Every row comes from one small tree of marks. Brackets hold a mark, then the marks that hang from it, in alphabetical order. Every link used is in the known rows. Which tree was each row made from?
Each row is shifted at random along 8 fixed directions that mean nothing.
Known rows:
[vuzug [divi [dubetu bitik melam [tidev datarug]] nidem]]: [106, -423, 109, 157, -112, 360, -69, -80, -142, -114, 65, 104, 283, -471, -138, 71, -89, -80, -68, 643, 101, -52, -12, -34, -70, 129, -54, 140, -148, -364, -345, 222, 32, 84, 61, 27, 170, -24, 60, 73, 9]
[nidem [divi [dubetu melam [tidev bitik]]] vuzug]: [-68, -478, -83, 174, -287, 377, -162, 157, 101, -198, -27, 136, -221, -275, 92, -56, -151, -40, 75, 426, -111, -93, 121, -171, -43, 5, -101, 17, -203, 89, 37, 72, -224, 90, 110, -107, 118, -210, 258, -193, -117]
[milom nidem [tidev datarug] vuzug]: [10, -88, -216, -27, 23, 96, 100, -91, -23, -81, 28, 293, 109, 26, 139, 265, -102, -228, 8, 8, 113, -81, -49, 32, -186, -5, -137, 124, -220, -81, 215, 33, -212, 200, 53, 87, 129, -263, 34, -194, 11]
[tidev [datarug bitik [divi vuzug] melam milom] nidem]: [43, -40, -278, 45, -66, 13, -76, -73, 49, -333, -26, 144, 170, 0, -77, 91, 2, 68, 70, 328, 89, -64, 0, 146, -132, 138, -94, 324, -232, -202, -282, -117, -37, 3, 209, 145, 140, -226, 245, -33, -169]
[tidev [datarug [bitik dubetu] melam] [divi vuzug] nidem]: [68, -134, -382, -3, -227, 6, -190, -80, -12, -168, 107, 155, 131, -149, -23, 187, -178, -56, 83, 537, -11, -198, -183, 39, -155, 135, -128, 189, -259, -155, -367, -41, -51, 224, 54, -20, 72, -168, 294, -172, -248]
[divi [dubetu [tidev bitik nidem]]]: [-272, -83, -157, -98, -234, -1, -129, -162, 55, -333, 2, 129, -156, 282, -69, -319, -123, -121, 50, 71, 268, 56, 135, 8, -29, -158, -74, 257, -68, -90, 236, -13, -289, -212, 160, -103, -14, -130, 206, -3, -139]
[datarug [divi dubetu] melam [milom vuzug] nidem]: [199, 161, -36, -125, 239, -83, -38, 53, 79, -39, -132, 64, 44, -424, -342, 288, 105, -94, 170, 213, -1, -139, -105, -7, -23, 439, 181, -41, -322, -164, -62, -194, 120, 26, 375, 324, 46, -131, 18, 64, 94]
[tidev bitik [dubetu melam] [nidem divi vuzug]]: [-2, -263, -212, 14, -195, -10, -232, 22, 58, -102, 104, 202, -46, -219, 119, 186, 18, -83, 28, 419, -57, -280, -66, -178, -113, 134, -95, 32, -294, -124, -103, 28, -100, 288, 95, -116, 149, -142, 243, -265, -194]
[tidev bitik [datarug [nidem divi]] vuzug]: [-84, -224, -8, 142, -59, -69, -137, -115, 117, -102, 2, 324, 67, -36, 144, 281, 249, -156, -117, 105, 272, -111, 91, -55, -92, 163, -36, 255, -233, -333, -80, 79, 61, 129, 346, -35, 201, -225, 77, -18, -36]
[nidem [divi [dubetu bitik melam] vuzug]]: [-26, 176, 126, -24, 55, -65, -6, -39, 22, 107, 202, -38, 109, -70, 54, -223, 135, -63, 251, -102, -210, -163, 6, 22, 84, 132, -146, -170, 192, 0, 138, 177, 78, -246, -269, -4, 73, 168, 209, -54, -126]
[datarug bitik [milom nidem]]: [-101, 1, -25, 265, 164, 149, 119, -70, 80, -243, -110, 262, 1, 137, 55, 96, 36, 38, -76, -135, 193, 31, 90, 143, -75, -18, -33, 324, -52, -132, 80, -36, -58, -51, 282, 162, 167, -271, 59, 105, 91]
[bitik [dubetu [tidev datarug]] [nidem divi]]: [-300, 39, 154, 72, 142, 113, -266, -273, 216, -61, 98, 346, -70, 181, -315, -73, -350, -369, -36, 39, 509, 125, -138, 153, -194, -110, -11, 202, -133, -289, 300, 265, -22, -37, 453, -122, 78, -98, 139, 117, 232]
[vuzug [divi [dubetu [tidev [datarug bitik]]] nidem]]: [-78, -31, -136, -170, -240, -25, -2, -50, 15, -99, -22, -62, -91, -115, -50, -163, -163, -143, 241, 123, -88, -39, 122, -64, 161, 35, -137, -77, -22, 132, 98, -36, -163, -184, -56, -44, -59, 34, 229, -171, -205]
[vuzug [divi [dubetu bitik]]]: [-63, -105, 128, 110, 29, -40, 91, -9, -34, -136, -60, -1, 45, -153, 13, 46, 183, -87, 37, -26, 63, -10, 229, -68, 164, 43, 22, 39, 25, -161, -57, 43, 87, -160, 48, 39, 9, 0, -52, 30, -36]
[datarug bitik divi melam milom [nidem vuzug]]: [359, 28, -232, 21, 93, 124, -6, 93, 38, -179, -145, -121, -66, -215, -297, 448, -152, -30, 11, 393, -108, 176, 126, 100, -40, -10, 106, 189, -267, -263, -508, -83, 367, -168, 402, 584, 62, -231, 212, -160, -118]
[datarug [divi [dubetu melam nidem [tidev vuzug]]]]: [94, 104, 27, -80, 41, -87, -27, 115, -52, -64, 87, -74, 50, -169, -19, -165, 283, 140, 110, 222, -237, -240, -55, -75, -97, 233, 95, -76, -121, -108, -23, -111, 14, -74, -131, 78, 76, 51, 166, -29, -121]
[divi [dubetu melam [tidev [datarug bitik milom]]] nidem vuzug]: [16, 131, 33, -146, -71, 4, -50, -264, -6, 3, 184, -51, 189, 56, -87, -303, -75, -181, 191, 104, 31, 6, 83, 195, 10, 42, -136, 109, 203, -198, -2, 292, 111, -522, -106, 111, 131, 183, 338, 46, -222]
[datarug divi melam [milom nidem [tidev bitik dubetu] vuzug]]: [63, 271, -192, -237, 77, -63, -49, -72, 64, 37, -8, 315, -114, -192, -53, 298, -65, -152, 120, -2, -62, -290, -346, -156, -159, 241, -123, -169, -409, 136, 418, -207, -217, 359, 295, 238, 73, -344, 251, -217, 144]
[vuzug [divi [dubetu bitik] nidem]]: [45, -176, 172, 39, -44, 244, -156, -152, -73, -36, 152, 321, 342, -523, -430, -33, -15, -13, 106, 372, 162, -96, -301, -89, 26, 232, -126, -7, -116, -209, 14, 123, -203, 314, 136, -53, 123, -44, -24, 233, 325]
[bitik [dubetu [tidev nidem]]]: [-44, -101, -220, -105, -203, 27, -127, 163, 30, -91, -47, -93, -357, -75, 14, -92, -173, -10, 58, 332, -111, -109, -4, -169, -91, 42, 173, -59, -242, 130, 27, -191, -170, 58, 39, -120, -94, -19, 201, -168, -183]
[bitik [dubetu melam [tidev datarug]] [nidem divi vuzug]]: [124, 223, -56, -278, 59, -141, -186, 144, 87, 25, 235, -47, 19, -186, -382, -160, 33, 51, 317, 298, -255, -123, -198, -102, -134, 168, 129, -307, -236, -81, 51, -94, -27, 73, -98, -42, 33, 184, 347, -192, -23]
[datarug [melam [divi [dubetu tidev] vuzug]] nidem]: [11, -116, -262, 41, -61, 173, -33, 18, -4, -154, -65, -167, -96, -30, 37, -45, -386, -196, 83, 407, 4, 23, 63, 277, -45, 14, -43, 269, -27, -110, -326, 60, 75, -314, 4, 109, -70, -58, 131, -84, -398]
[vuzug [divi [dubetu bitik melam nidem]]]: [-104, -260, 371, 240, -24, 476, -241, -196, 32, 55, 86, 439, 82, -470, -186, -6, -93, -88, -131, 308, 220, -139, -369, -153, -178, 207, -194, -77, -176, -120, 298, 201, -185, 379, 253, -110, 193, -239, 15, 249, 458]
[melam [divi dubetu nidem vuzug]]: [194, -189, 206, 89, -115, 192, -115, 6, -32, -31, 78, 146, -22, -396, -57, 14, 138, -98, 59, 203, 86, -35, -36, -110, 110, 180, 58, 101, 64, -95, -8, 125, 69, -72, 166, 122, 32, -39, -13, 201, 7]
[vuzug [divi [dubetu bitik melam nidem tidev]]]: [-39, -123, -33, 67, -154, 273, -8, -127, -139, -279, 171, 19, 103, 48, -117, -258, -224, 47, 4, 304, -44, 101, 14, 40, -85, -286, -238, 125, 20, -192, -31, 196, -118, -102, -140, 62, 84, -85, 315, -104, -72]
[tidev [bitik dubetu] nidem]: [-140, 128, -101, 78, 58, -264, -19, -4, 45, -4, 80, 218, 12, -20, 213, 9, 283, 122, 56, -66, -57, -394, -135, -95, -55, 283, 18, 26, -121, -32, 106, -163, -156, 235, -43, -196, 90, -29, 121, -17, -85]
[dubetu [bitik [nidem [divi vuzug]]]]: [-214, 84, -153, -44, -76, -17, -18, 132, 118, -56, 55, -180, -365, 111, 171, -295, -177, -124, 235, 7, -224, -112, 78, 4, -10, 34, -44, -155, 15, 309, 275, -114, -148, -178, -226, -264, -78, 51, 271, -190, -308]
[bitik [dubetu tidev] nidem]: [108, 265, -245, -72, 119, -183, 111, 212, -107, -60, 170, -158, 64, -60, -37, -164, 23, 320, 230, 227, -427, -266, -151, 44, -54, 90, 169, -74, -50, -12, -207, -187, -53, 105, -370, -66, -5, 229, 307, -179, -241]
[divi [dubetu melam [tidev bitik]] nidem vuzug]: [-47, -147, 243, -8, 48, -20, -97, -23, 10, 19, 46, 37, 229, -392, -89, -261, 379, -137, 179, 310, 147, -293, 71, -20, -16, 553, 184, 27, -57, -289, -20, 62, -30, -249, 9, -149, 138, 175, -80, 323, -73]
[dubetu bitik [nidem divi vuzug]]: [-66, -277, -162, -2, -83, 252, -168, 174, 32, -424, 184, 4, 101, -25, -399, -353, -36, 103, 200, 543, 21, 112, 33, 39, -172, -15, 0, 169, -238, -240, -112, -81, -305, -2, -65, -169, 73, -66, 110, 14, -95]
[vuzug [divi [dubetu bitik melam]]]: [92, 58, 41, 10, -77, 56, 67, -166, -135, -8, 137, -61, 72, -29, 11, 38, -136, -68, 0, 6, -154, 77, 50, -19, 95, -252, -227, -64, 164, -94, -61, 250, 178, -149, -152, 200, 28, 11, 257, -181, -66]
[datarug [bitik [dubetu melam]] [divi vuzug]]: [-255, -7, -92, 251, 273, -27, 46, 19, 111, -213, -159, -116, 67, 91, 65, -57, 23, -124, 60, 187, 133, -129, 206, 358, -81, 215, 135, 303, -87, -229, -325, -66, 162, -391, 43, -76, 40, -55, -61, 144, -242]
[dubetu [bitik [nidem vuzug]] melam [tidev [datarug divi]]]: [81, -135, -193, -119, -168, 347, -203, 128, -62, -300, 200, -30, 79, -129, -309, -333, -140, 254, 50, 804, -169, -42, -261, -16, -397, 32, -38, -20, -388, -123, -141, -176, -256, 212, -155, -76, 138, -67, 407, -105, -63]
[vuzug [divi [dubetu bitik tidev] nidem]]: [35, -8, -93, -181, -69, -144, 88, 9, -120, -77, 78, -300, 84, -104, -107, -133, -65, -196, 220, 200, -109, 35, 243, 34, 181, -3, 15, -8, 72, -166, -231, 86, 98, -381, -207, 38, -76, 256, 104, -142, -344]
[tidev bitik [datarug milom] divi]: [-206, -160, -334, -105, -256, -227, -36, 67, 106, -329, -117, -6, -206, 155, 243, 28, 95, -75, 64, 140, 32, -132, 227, -100, 16, 103, 4, 129, -259, 66, -67, -280, -168, 0, 105, -226, -21, -139, 237, -197, -375]
[nidem [divi [dubetu bitik] vuzug]]: [-200, -108, 407, -9, 54, 86, -283, -90, 224, 170, -1, 198, -117, -314, -203, -70, 113, -453, 115, -21, 358, -62, -12, -125, 49, 368, 71, -136, -76, -88, 388, 163, 20, -146, 364, -142, 25, 15, -157, 275, 224]
[dubetu bitik melam nidem]: [172, 88, 250, -181, -34, 168, -171, 37, -23, 114, 164, -119, -189, -149, -198, -154, 123, 4, -69, 254, -136, 27, -139, -271, -247, 95, 101, -321, -157, -68, 237, -72, 88, -50, -51, 101, 23, 4, 156, 37, 114]
[dubetu bitik [tidev datarug divi nidem vuzug]]: [-115, -229, 78, 138, -188, -48, -108, 80, 44, -77, 39, 137, -264, 18, 467, 70, 358, -113, -233, 85, 78, -182, 128, -277, -227, 111, 53, 76, -217, -116, 124, -23, 44, 51, 147, -69, 169, -113, 171, -138, -207]
[melam [divi [dubetu bitik [tidev [datarug milom]]] nidem vuzug]]: [130, -237, 93, 3, -96, 98, -44, 195, -32, -130, 24, -124, -52, -352, 74, -128, 268, -68, 108, 406, -7, -105, 158, -64, 55, 356, 217, 133, -52, -169, -241, -49, 105, -284, 6, 24, 30, 144, 43, 136, -328]
[milom [tidev datarug [divi dubetu]] vuzug]: [75, -97, -193, -191, -47, -108, 2, 60, -43, -62, 55, 160, 225, -261, 8, 205, 174, -96, 163, 225, -52, -259, -105, -110, -67, 275, -1, -58, -293, -79, -33, -126, -160, 277, -47, -36, 67, -58, 13, -150, -85]

Write each row's tree:
[89, 51, 149, -229, -150, 150, -246, -77, 47, -27, 104, 1, -113, 26, -210, -222, -5, -132, -36, 224, 145, 158, -126, -65, -216, 3, -28, -76, -147, -122, 194, 38, 28, -179, 150, 165, 12, -43, 200, 19, 39]  [dubetu [melam [divi vuzug]] [tidev [datarug nidem]]]
[88, -50, -188, 81, -72, -2, -2, 218, 25, -182, 36, -60, -253, -187, -4, 31, -90, 47, 245, 237, -283, -133, 107, -114, 78, -2, 178, -35, -73, 98, -68, -81, -20, 28, -30, -54, -49, -31, 296, -205, -207]  [bitik dubetu [nidem [divi vuzug]]]
[34, -181, 254, 69, 12, 339, -294, 32, 40, 52, 91, 77, -160, -269, -181, -91, -91, -145, -134, 497, 165, -30, -229, -88, -300, 175, 186, -6, -245, -227, 36, 100, 52, 36, 227, -22, 49, -61, 43, 187, 127]  [bitik [dubetu [melam [divi vuzug]] nidem tidev]]
[-74, -200, -75, -114, -267, 88, -217, -34, 94, -14, -25, 186, -274, -172, 166, 143, -17, -275, -26, 251, 54, -197, -66, -263, -186, 164, -47, -73, -331, 55, 239, -76, -128, 135, 215, -64, 37, -265, 187, -153, -85]  [milom [tidev [datarug melam] [divi [dubetu bitik nidem]] vuzug]]
[39, 40, -147, -141, -98, -9, -92, -75, -22, -115, 137, -14, 153, 163, -92, -146, -50, -13, 22, 248, 66, 80, -52, 147, -167, -41, -115, 187, -95, -218, -204, 16, 27, -152, -8, 123, 58, -2, 220, -80, -212]  [dubetu [tidev [datarug bitik [melam [divi nidem]]] vuzug]]
[72, -41, -117, 94, 227, 156, -46, -32, -67, -262, 21, -1, 491, -239, -395, -73, 49, 52, 115, 650, 130, -112, -76, 384, -153, 313, 92, 391, -201, -581, -586, 6, 95, -180, 56, 168, 167, -2, -8, 232, -98]  [datarug bitik [divi [dubetu melam tidev] vuzug] nidem]
[-13, -108, -118, -154, 28, 29, -224, -124, 13, -60, 140, 90, 224, -82, -255, 60, -178, -262, 35, 413, 206, -38, -199, 151, -226, 118, 2, 164, -231, -353, -191, 170, -19, 68, 185, -49, 107, -17, 71, 50, -27]  [datarug [milom [tidev [divi [dubetu melam nidem]] vuzug]]]
[-226, -149, 164, 282, 67, 45, 40, -85, 110, -120, -31, 177, 0, 8, 123, 17, 100, -172, 1, -236, 172, 50, 236, 44, 105, -76, -140, 133, 108, -116, 142, 223, 36, -196, 136, -23, 129, -93, -20, 24, 28]  [nidem [vuzug [divi [dubetu bitik]]]]
[223, 42, -33, -116, -71, 103, -137, -44, -69, -170, 291, 143, 248, -47, -428, -159, -21, 108, 141, 191, 45, 197, -236, 63, -11, -132, -137, 132, 32, -178, -69, 85, -95, 59, 11, 167, 37, -12, 105, 68, 83]  [melam [divi [nidem vuzug]]]
[-11, -204, -112, -35, -307, -19, -165, 160, -2, -89, 51, 149, -223, -153, 206, -61, 250, 126, -42, 260, -95, -268, -82, -346, -174, 184, 53, -52, -319, 78, 153, -202, -292, 338, 90, -138, 91, -145, 214, -140, -103]  [dubetu [tidev bitik nidem vuzug]]
[-197, 134, -212, 302, 224, -104, 300, 159, 76, -321, -272, -103, -24, 201, 342, -54, 195, 230, 94, -124, -189, -204, 297, 231, 8, 132, -23, 222, -33, 90, -176, -345, 15, -292, -111, 87, 24, -200, 48, -71, -327]  [datarug bitik divi melam]
[72, -61, 15, -82, -33, 56, -120, 76, 140, -87, -109, -18, -221, -235, -151, 19, -52, -168, 147, 151, 60, 46, 58, -41, 57, 208, 93, 10, -109, 42, 26, -94, 41, -205, 308, 133, -51, -79, 61, 68, -85]  [datarug [melam [divi dubetu [nidem vuzug]]] milom]
[-154, 165, 123, 126, 191, -34, 20, 45, 158, 112, -86, 31, -203, -151, 312, -58, 107, -30, 72, -112, -197, -376, -69, 15, -47, 396, -2, -123, -22, 193, 274, -67, 22, -96, 4, -75, 113, -13, 163, 33, -85]  [datarug [divi [dubetu melam nidem]] milom]
[-40, 64, -113, 79, 53, 2, 82, 38, 23, -12, 16, 86, -51, -40, 441, 133, 129, 52, -20, 74, -260, -361, -36, -37, -159, 116, -102, -38, -138, 43, 46, -64, 31, 75, -180, 6, 178, -84, 286, -276, -226]  [milom [tidev [datarug divi] [dubetu [bitik [nidem vuzug]] melam]]]
[-4, 72, 9, -220, -198, -123, -45, 94, 94, 99, -4, -171, -334, -120, 55, -102, -5, -165, 219, -146, -287, -9, 144, -242, 147, -26, -83, -406, 11, 303, 326, -6, -26, -206, -84, 31, -76, 71, 239, -311, -131]  [nidem [vuzug [divi [dubetu melam tidev]]]]
[-17, -25, -84, 147, -34, 37, -62, -131, 11, -87, 120, 131, -165, 133, 290, 182, -136, -118, -167, 98, -4, -73, -22, 42, -101, -218, -143, 185, 4, -143, -62, 185, 187, -5, 59, 59, 114, -157, 329, -210, -220]  [tidev [bitik [nidem vuzug]] [dubetu [melam divi]]]
[-205, -295, -193, -14, -362, 115, -247, 38, 118, -400, -25, 170, -383, 5, 16, -158, -60, -119, 96, 288, 146, -59, 130, -234, -42, -44, -23, 119, -239, 83, 265, -123, -331, 28, 233, -171, -8, -259, 230, -133, -158]  [tidev [dubetu bitik] [nidem [divi vuzug]]]
[22, -273, 58, 42, -106, 245, -198, 180, 4, -157, 144, 45, 8, -173, -86, -261, 106, 108, 19, 522, -95, -118, -83, -137, -333, 141, 46, -35, -294, -159, 26, -1, -196, 136, -17, -101, 156, -86, 174, -41, -26]  [dubetu melam [nidem divi] [tidev vuzug]]
